Below are the code and all the weights of a small trained network. Each question names an input and a class and asks about switching units off, where a switched-off unit gives its printed mean instead of its output.

import numpy as np


def w(rows, s, z=0):
    codes = np.array(rows[::2]) - 128.0
    scale = np.full(codes.shape[1], s)
    scale[-1] = z or s
    return codes * scale


def f(y):
    return np.maximum(y, 0)


def log_softmax(a):
    a = a - a.max(-1, keepdims=True)
    return a - np.log(np.exp(a).sum(-1, keepdims=True))


def net(x, mask):
    res = np.array(x, float).reshape(1, 4) / 4 @ E
    y = f(res @ A[0][:, :-1].T + A[0][:, -1])
    res = res + np.where(mask, y, B[0][:, -1]) @ B[0][:, :-1]
    return log_softmax(res[-1] @ U[:, :-1].T + U[:, -1])


A, B = {}, {}
E = w([
[185,113,185,67,188,18,108,71],'x0',
[143,35,81,157,93,40,82,88],'x1',
[29,98,53,66,206,79,141,83],'x2',
[68,254,205,167,107,68,26,73],'x3',
],0.0097)
A[0] = w([
[186,136,136,255,73,140,116,143,85],'N0',
[52,165,34,82,155,211,189,158,68],'N1',
[118,58,5,176,53,135,97,149,145],'N2',
[65,232,133,156,128,116,11,79,128],'N3',
[177,153,117,100,186,148,173,167,230],'N4',
[76,137,67,223,55,204,181,234,134],'N5',
[213,51,108,117,163,157,152,139,4],'N6',
[204,105,121,122,159,127,192,205,123],'N7',
[182,173,191,234,8,141,107,161,143],'N8',
[117,63,27,119,157,142,150,124,229],'N9',
[88,208,199,108,200,163,140,164,3],'N10',
[214,12,62,84,114,85,166,122,51],'N11',
[109,63,30,165,45,126,134,139,71],'N12',
[44,176,152,138,155,152,179,140,102],'N13',
],0.0086,0.0035)
B[0] = w([
[178,155,208,197,76,162,126,104,203],'N0',
[212,39,98,172,29,185,86,82,195],'N1',
[177,180,81,170,141,66,77,242,198],'N2',
[78,254,196,81,120,129,99,140,232],'N3',
[152,142,98,56,150,105,121,204,184],'N4',
[168,157,154,236,83,74,40,142,227],'N5',
[150,139,142,62,106,195,171,190,184],'N6',
[141,180,111,81,102,180,127,197,190],'N7',
[176,177,212,199,73,61,49,118,254],'N8',
[118,85,67,172,142,100,108,158,209],'N9',
[152,85,62,119,119,189,161,208,182],'N10',
[164,4,61,104,201,205,197,105,221],'N11',
[116,180,71,158,90,66,64,215,183],'N12',
[148,100,54,107,195,162,123,127,169],'N13',
],0.0082,0.014)
U = w([
[163,98,97,61,144,199,194,157,93],'0',
[72,86,111,110,154,117,104,11,127],'1',
[160,96,60,167,117,135,119,160,195],'2',
[138,35,124,145,175,96,160,34,104],'3',
[49,182,134,97,168,74,116,129,171],'4',
[155,171,197,160,72,139,109,143,128],'5',
[90,106,143,178,100,143,191,87,4],'6',
],0.012,0.0044)

Each question gives the input, the list of numbers given to net, and the class t.
The units are the neurons (one row each of A and B). Each row of codes is followed by its name. A weight is (code - 128) times the scale printed after its matrix; where a second scale follows, it is the last column's (A, B and U).
mask holds one flag per neuron, in row order. A switched-off neuron (its flag False) gives its mean, the last column of its row in B, instead of its output. The means were averaged over made-up inputs and are rounded, as every weight is.
A unit's drop is (log p(t) with every unit on - log p(t) with that unit switched off) / (log p(t) with every unit on - log p(t) with every unit switched off).
The circuit of an input: a set's keep is (log p(t) with only the set's units on - log p(t) with every unit switched off) / (log p(t) with every unit on - log p(t) with every unit switched off). Starting from the 12 units with the biggest drops (on a tie, the unit counted first), units are removed one at a time, each time the one whose removal leaves the highest keep (on an exact tie, the one counted first), for as long as the keep stays at least 0.8.
units of the circuit, in order: the units of the circuit, biggest drop first
k most important neurons: the k neurons with the biggest drops, biggest first
drop of u: that unit's drop, to one decimal
input [8,7,5,5], class 1: units of the circuit, in order	N2
input [2,1,-6,-7], class 0: units of the circuit, in order	N6, N11
input [5,8,8,3], class 3: units of the circuit, in order	N11, N7
input [2,3,6,3], class 4: 3 most important neurons	N11, N1, N3
input [6,5,-2,4], class 4: units of the circuit, in order	N1, N5, N0
input [-6,-4,8,5], class 2: 3 most important neurons	N1, N13, N8
input [-6,7,-4,-2], class 5: 3 most important neurons	N0, N8, N5
input [8,7,5,-6], class 0: 2 most important neurons	N11, N6
input [6,-7,-2,3], class 4: drop of N5	0.2
input [0,-3,0,-2], class 0: drop of N2	0.2
input [4,-6,1,4], class 4: drop of N5	0.0
